(in the rows, 128 means zero)
Here are made-up elements, facts about them, and rows of numbers that follow some of those facts. Name the element behind each unnamed row.

Some rows with their names:
klugu: [152  96 130 139 121 132 131 122 100 141 122 118 125 145 132 119 138 134
 145 116 140 111 125 131 122 115 132 132 139  99 140 149 131 143 112 124
 127 113 117 127 132 135 151 109 129 131  65 125 127 145 127 142 117 117
 147 128 125 124 125 160 107 143 124 111 136 124 164 123 114 130 112]
flurun: [114 142 135 109 129 159 129 130 133 149 131 132 129 124 130 114 117 128
 118 134 111 140 139 122 123 105 138 128 117 118  90 131 122 116 152 124
 145 126 135 115 129 126 115 127 130 137 147 119 106 110 143 114 121 134
 117 124 138 128 133 124 127 130 113 134 153 137 140 121 134 127 132]
vozar: [152 119 130 176 135 139 137 125 138 105 129 126 142 115 126 120 122 125
 135 136 117 122 126 129 144 136 106 133 143 129 144 111 126 152 118 123
 125 117 118 134 134 145 127 147 120 129 124 117 164 126 114 131 149 141
 126 121 114 138 149 123 140 138 130 135 115 122 133 131 132 129 133]
plustar: [111 121 103  99 136 130 115 138 128 130 137 125 126 116 129 131 113 119
 126 134 108 149 128 114 118 137 137 121 106 179 103 108 133 109 179 108
 135 138 133 131 111 123 108 136 110 123 145 143  98 126 139 116 100 111
  68 131 148 113  81 137  79 119 133 127 175 144 152 115 132 113 130]
drikemam: [161 111 137 172 134 118 135 116 120  96 136 123 139 106 131 132 132 116
 146 138 129 103 132 131 147 135  86 136 143 170 138 105 126 147 102 108
 123 127 120 142 134 141 122 138 131 124 139  93 131 126  94 127 127 141
 124 115 132 130 154 128 169 130 118 147 178  85 130 131 140 140 137]
lisem: [146 161  99 153 143  83 146 130 161  84 131 118 143 156 123 140 122 126
 122 140 109 122 128 139 140 145  96 139 126 130 167 112 136 141 108 140
 127 109 124 142 106 142 122 144 124 114 133 110 188 131 114 141 167 144
 118 133  98 134 133 130 131 129 138 131 104 118 114 131 119 132 127]
trako: [138 103 147 137 128 110 135 129 112 139 141 130 134 117 120 149 160 133
 129 163 141 122 127 152 130 143 146 130 120 105 145 125 144 164 154 123
 126 121 133 120 130 131 120 134 148 132 184 152 163 126 122 136 136 132
 136 125 132 127 118 133 126  97 151 101  73 150 125 140 136 139 120]
faklodri: [138 129 126 123 127 122 136 142  96 127 131 136 130  99 116 149 144 142
 126 142 135 119 125 135 136 152 160 144 105  90 171 124 145 121 140 129
 132 137 141 127 134 135 132 126 144 132 222 144 142 122 122 161 120 131
 115 134 143 132 122 121 132  88 146 111  94 150 111 132 147 138 115]
kebam: [153 155 108 162 136 137 139 135 135  95 124 127 141 111 123 122 109 133
 126 119 114 122 127 120 149 146 120 143 127 111 168 112 130 120 110 130
 131 126 126 142 134 145 139 139 118 126 150 104 157 123 111 148 143 141
 108 132 112 144 147 117 144 131 135 140 129 123 119 125 136 130 129]
metin: [156 116 123 176 126 154 133 131 139  97 123 129 143 110 120 120 121 120
 137 131 124 116 117 130 149 161 108 135 144 135 123 115 120 155  88 124
 122 123 117 139 125 140 127 149 117 129  95 134 163 125 119 122 150 145
 141 126 118 137 149 123 147 134 133 136 114 116 129 134 130 136 135]
siskur: [153 151 109 162 135 130 139 132 131  95 124 126 140 109 124 127 109 130
 128 123 116 118 129 120 147 147 109 146 130 121 165 110 131 120 101 129
 129 129 126 143 131 145 137 139 120 125 150 102 154 124 108 147 136 141
 108 131 120 141 145 118 151 124 127 143 137 114 117 128 136 131 131]
romoklin: [106 122 143 109 126 140 128 127 147 157 135 132 126 126 133 122 123 122
 121 138 114 139 147 121 118 112 123 115 129 135  81 133 122 136 146 123
 131 125 137 118 129 124 105 128 126 134 127 125 103 119 140 110 132 132
 130 120 141 124 132 131 128 130 118 135 127 133 144 122 131 126 133]
saskik: [141  94 144 139 120 135 128 134 103 136 135 138 134 100 116 146 159 131
 135 155 144 118 121 147 133 155 151 131 124 107 127 126 140 158 140 119
 124 131 133 122 130 130 121 135 145 135 165 165 152 127 126 134 126 133
 148 125 143 128 128 128 131  98 149 107  78 145 121 140 140 142 122]
grakli: [ 89 124 131  89 122 117 124 137 164 154 134 133 118 127 134 134 119 123
 113 128 105 134 165 102 121 133 121 112 129 132 100 132 135 112 123 134
 118 136 153 131 127 123 106 122 113 129 134 121  89 126 133 132 140 132
 124 129 149 129 142 134 141 113 130 148  83 128 129 117 137 116 127]
saklodrim: [122 151 140 127 130  86 110 113 107 102 124 131 116 124 134 145 144 126
 138 105 172 118 107 134 129 125 117 130 134 188 170 115 121  98 118 131
 116 157 119 137 148 106 148 123 144 113 183 111  94 136 100 129 102 116
 129 127 124 124 124  96 170 132 119 150 188  93  78 142 137 132 143]
nafu: [117 142 152 145 132 113 112 112 126 122 120 136 124 132 130 121 143 136
 129 112 159 142  99 136 124 115 138 122 140 143 157 124 118 127 147 136
 120 139 111 123 150 113 151 134 136 123 160 138 143 135 124 122 132 117
 148 126 107 132 112  95 144 149 136 130 120 136  88 141 128 123 140]

There are 2 kinds of fact about the elements: ξ, ρ.
ξ(patum, 821); ξ(zeklu, 821); ξ(drular, 531)
ξ(trozor, 867); ξ(robuflol, 821); ξ(leflin, 821)
ξ(flamam, 821); ξ(dazok, 821); ξ(tagil, 229)
ξ(budrum, 466); ξ(klupo, 821); ξ(plustar, 821)
ξ(duskan, 531); ξ(metin, 867); ξ(milir, 466)
ξ(stoniflir, 821); ξ(fudrem, 466); ξ(fiplok, 821)
ξ(buter, 466); ξ(lisem, 867); ξ(rigrur, 821)
ξ(saskik, 229); ξ(vozar, 867); ξ(kebam, 867)
ξ(duplok, 531); ξ(drike, 466); ξ(grakli, 821)
ξ(kiskor, 466); ξ(flurun, 821); ξ(saklodrim, 531)
ξ(vodel, 821); ξ(tripletan, 821); ξ(siskur, 867)
ξ(pudi, 531); ξ(drikemam, 867); ξ(trako, 229)
ξ(romoklin, 821); ξ(nobri, 867); ξ(plifleska, 821)
ξ(nafu, 531); ξ(klugu, 466); ξ(seten, 531)
ξ(faklodri, 229); ξ(skiklim, 466); ρ(robuflol, drular)
ρ(flamam, metin); ρ(flamam, rigrur); ρ(budrum, stoniflir)
ρ(budrum, trako); ρ(budrum, fiplok); ρ(plustar, tripletan)
ρ(milir, tripletan); ρ(fudrem, kiskor); ρ(fudrem, skiklim)
ρ(fudrem, drike); ρ(buter, metin); ρ(buter, saskik)
ρ(buter, dazok); ρ(lisem, fiplok); ρ(kebam, trozor)
ρ(duplok, dazok); ρ(grakli, duskan); ρ(grakli, patum)
ρ(saklodrim, drikemam); ρ(vodel, patum); ρ(siskur, zeklu)
ρ(pudi, stoniflir); ρ(pudi, klupo); ρ(nobri, romoklin)
ρ(nobri, patum); ρ(plifleska, flurun); ρ(faklodri, seten)

Name these rows:
A row may be one of the elements named above.
[110 133 158 144 131 108 111 112 133 131 120 137 121 131 131 121 145 136
 129 112 157 142 111 130 125 112 136 115 147 144 157 124 121 132 144 138
 113 136 115 124 154 113 150 134 131 125 152 138 145 136 121 124 138 117
 153 125 109 133 122  95 148 146 138 132  95 138  88 142 130 118 137] : duskan
[112 108 123 112 137 140 116 131 133 141 140 126 130 119 131 121 119 118
 129 142 108 154 125 118 116 124 136 115 117 174  87 112 129 133 192 103
 137 127 127 124 116 124 105 140 115 129 132 144 107 124 140 107 101 114
  80 124 142 113  83 139  82 130 131 121 172 145 157 118 129 113 134] : tripletan
[137  96 146 137 125 124 132 132 102 137 138 135 133 101 120 145 159 135
 133 155 141 118 122 142 134 144 151 132 120 107 143 123 143 160 151 118
 127 130 135 123 134 132 123 133 146 135 188 152 152 127 120 140 128 131
 135 125 136 129 126 127 133  98 149 106  75 149 121 139 142 137 120] : tagil
[138  92 146 138 125 127 131 130 102 139 138 136 132 103 120 145 160 135
 134 155 142 121 125 145 134 147 151 134 121 104 143 124 144 159 151 118
 124 129 132 120 137 132 123 132 146 134 189 153 151 127 121 139 125 132
 138 125 138 130 127 132 130  99 151 103  88 147 123 140 143 138 120] : tagil
[139  98 145 138 126 128 132 130 103 141 138 134 132 101 120 146 159 135
 133 157 141 118 123 145 133 147 149 131 119 109 145 124 143 155 152 117
 125 128 135 121 137 133 121 132 146 135 186 152 153 125 122 140 125 131
 134 125 136 129 128 130 129  99 149 104  82 151 125 139 142 137 120] : tagil
[118 159 123 129 124 126 104 129 126  92 109 142 120 132 120 133 133 128
 129  98 165 135  88 133 131 157 143 130 132 150 148 128 113 104  91 152
 112 157 122 136 135 107 151 136 127 119 110 163 132 135 130 122 127 120
 159 139 116 132 120  85 149 133 136 138 120 124  72 145 123 128 138] : duplok
[114 124 136 109 126 154 127 129 136 144 133 131 129 126 130 123 124 119
 123 138 117 138 137 127 122 119 128 121 127 139  75 131 118 127 134 124
 137 125 136 118 122 122 107 131 129 134 110 134 108 114 143 103 124 132
 130 122 143 124 134 129 132 130 115 132 147 127 141 125 130 130 137] : rigrur
[115 138 134 109 129 154 131 128 130 146 134 129 127 120 131 119 119 125
 120 133 115 136 140 125 123 107 130 126 121 130  90 130 120 116 147 123
 143 130 134 118 125 124 112 126 134 135 147 116 100 111 139 112 118 133
 120 122 141 126 131 127 131 129 113 135 162 128 139 122 134 131 135] : zeklu
[138 131 124 126 125 125 134 141  95 128 131 135 129 102 116 148 145 141
 127 142 136 121 127 137 137 155 159 141 106  90 169 123 145 125 148 127
 133 138 141 128 135 135 133 127 146 132 215 144 143 122 120 158 120 131
 120 132 142 133 128 119 129  88 146 110  95 149 109 135 147 138 115] : faklodri
[110 149 126 100 134 110 136 124 158 138 139 122 132 162 131 134 130 119
 114 155 109 139 143 142 117 103 115 120 120 134  88 134 128 133 150 132
 142 110 133 117 103 122  98 128 137 125 124 122 135 119 146 105 141 134
 127 126 121 120 124 136 115 130 119 127 133 132 133 127 117 131 132] : fiplok
[138  97 148 139 125 123 132 131 103 139 137 135 132 107 119 146 157 135
 131 160 141 119 125 145 134 144 148 131 122 103 143 123 143 160 152 117
 127 127 134 121 137 133 123 132 147 134 186 152 150 127 122 140 125 130
 137 125 142 127 124 129 129  99 151 103  81 150 125 139 144 137 121] : tagil
[129 118 124 153 129 108 134 131 165 110 127 128 133 113 128 133 119 131
 128 122 107 118 154 104 144 156 104 124 144 126 165 115 139 134  94 134
 104 129 136 148 136 144 128 140 103 125 135 111 148 139 103 156 164 140
 126 128 121 144 159 131 160 121 143 151  51 117 116 125 137 119 125] : nobri
[154 132 127 178 136 148 142 126 132 109 126 128 143 107 126 113 114 133
 132 127 112 124 125 123 145 132 115 137 133 118 156 112 126 144 121 124
 130 118 119 134 137 147 135 142 122 131 144 107 167 122 113 135 149 142
 123 124 111 142 142 120 146 134 128 133 125 126 126 129 137 132 132] : trozor
[111 176 127 125 137  76 119 117 140 106 121 131 124 161 128 136 137 135
 121 114 155 144 104 142 123 119 132 124 128 143 181 123 124 108 143 151
 121 133 116 130 131 113 148 131 138 113 168 133 160 138 124 131 143 118
 138 134  99 129 109  97 135 137 145 131 114 133  70 142 118 122 134] : pudi
[115 141 114  93 120 153 121 139 139 127 127 132 125 123 124 132 115 113
 122 131 121 134 131 125 126 146 129 126 116 141  76 134 119 104 102 131
 135 140 140 128 114 120 109 129 124 128 105 141  96 117 145 106 118 134
 128 133 147 126 134 126 127 116 114 137 153 122 130 124 127 135 134] : flamam
[108 118 143 110 126 142 128 127 145 151 135 130 126 125 133 123 124 122
 122 143 114 137 148 122 120 111 125 114 129 136  83 132 125 134 148 124
 132 125 137 119 125 124 106 127 125 134 121 125 106 118 140 110 128 133
 126 121 143 125 131 131 133 130 119 135 128 131 142 123 132 127 132] : romoklin
[117 128 127 105 117 166 121 138 136 133 127 134 128 121 123 125 120 113
 124 135 123 132 128 130 125 144 128 122 128 139  58 137 113 128 103 128
 134 138 135 122 117 119 106 133 125 134  72 151  99 115 152  97 124 137
 146 130 144 122 137 127 131 125 114 135 144 125 140 128 125 133 136] : dazok
[154 106 102 122 109 147 122 141  99 111 111 123 121 141 121 133 129 122
 145  99 149 100 108 133 130 170 134 139 134 107 117 155 125 124  47 139
 118 136 125 139 115 128 151 113 121 128  18 156 116 143 137 134 113 125
 161 142 135 124 137 151 110 127 123 117 133 113 150 128 109 136 112] : buter
[139  97 147 136 124 126 133 131 101 139 139 135 133 105 120 144 159 135
 132 157 140 119 124 145 132 144 153 133 121 107 145 122 143 160 154 118
 127 130 135 121 137 131 122 133 146 135 188 153 152 126 121 139 126 130
 137 123 140 128 121 130 130  98 149 107  83 147 122 138 142 140 121] : tagil
[148  84  99 127 130 113 118 134  94 120 127 111 122 135 130 130 124 131
 145 107 134 125 112 116 118 141 139 132 120 142 160 127 142 122 149 109
 121 127 118 141 119 134 150 116 111 122  86 143 122 157 123 148  91  97
  89 138 128 112  73 165  55 131 147  99 162 136 169 117 114 114 108] : milir

The same elements again, as new rows of numbers:
Known rows:
lisem: [113 152 130 149 151 135 113 125  54 126 138  97  97 145 131 157 140 154
 123  79]
plifleska: [126 114  46 165 140 138 146 111 200 129 159 118 110 146 159 178 102 115
 116 201]
vodel: [108 103  91 150 145 133 151  98 175 134 119 117 141 142 118 159 147 170
  91 181]
budrum: [109 122  86 155 154 149 141 129  80 173 127  89 128 174 177 133 173  94
 171 134]
nafu: [155 130 192 122 130 145 125 118  96 145 163 154 151 135 166 138 114  88
 133 127]
zeklu: [131 127  54 151 148 133 123 131 196 123 107 110 159 160 127 189 111 144
 109 161]
tripletan: [123 141 166 155 146 145 127 115 217 138 168 125 146 168 113 195 130 205
 119 166]
metin: [129 158 119  99 147 130 116 115 111 102  92 119  84 148 134 158 132 180
 130  76]
trako: [113 109  41 114 143 132  84 125  64 184 206 111 135 155 140 174 135 159
 156 137]
drular: [170 144 194 139 124 137 116 109 124 164 173 158 141 130 176 145 134  86
 136 123]
drike: [ 94 127  67 147 150 148 141 101 122 136 103 137 131 181 195 152 162  88
 167  94]
kiskor: [ 95 128  73 143 149 149 143 104 124 140 105 136 129 183 200 153 166  87
 162  79]
tagil: [108 118  65  99 143 127 102 113  97 159 190 131 129 152 145 176 128 143
 162 161]
saskik: [119 113  34  70 142 126  95 109 117 160 158 123 116 155 154 177 114 171
 151 146]
klugu: [105 133  81 135 144 145 150 113 112 139 111 119 128 176 178 139 170 100
 174 133]
skiklim: [ 94 120  61 147 147 150 139 102 133 133 104 132 130 184 190 153 161  85
 164  89]

Name these rows:
Some rows may be elements named above.
[173 121 193  92 142 143 117 118 117 144 153 149 132 134 177 132 112  99
 126 128] : duplok
[117 136 156 154 143 147 131 117 207 137 166 125 140 162 121 196 132 196
 114 157] : tripletan
[107 133 180 156 158 142 140 116 199 137 179 115 142 156 128 179 132 190
 115 186] : plustar
[139 109 113 124 162 136 128 108 204 136 106 104 120 151 150 167 133 145
 105 189] : flamam
[ 76 122 106 144 158 146 151 102 112 139 109 130 125 176 196 139 166  64
 163 112] : fudrem
[101 134  93  96 149 125 102 106  84 162 149 122 151 132 155 173 121 149
 167 180] : faklodri
[124 138 155 160 146 148 133 114 214 138 160 126 149 164 121 188 140 199
 121 159] : tripletan
[147 109 156 119 121 142 134 107 106 135 158 150 161 132 136 131 110 117
 123 114] : duskan
[100 119  51  97 146 128 103 109  94 159 186 129 131 146 151 173 121 145
 158 164] : tagil
[165 124 193 119 147 140 127 118  93 132 178 160 144 146 139 139 159  45
 131 155] : saklodrim
[111 135 188 157 155 143 140 117 204 141 178 118 143 158 130 174 132 196
 117 187] : plustar
[127 164 125 127 150 132 119 113  73  91 123 140  92 163  96 163 175 134
 129  87] : drikemam

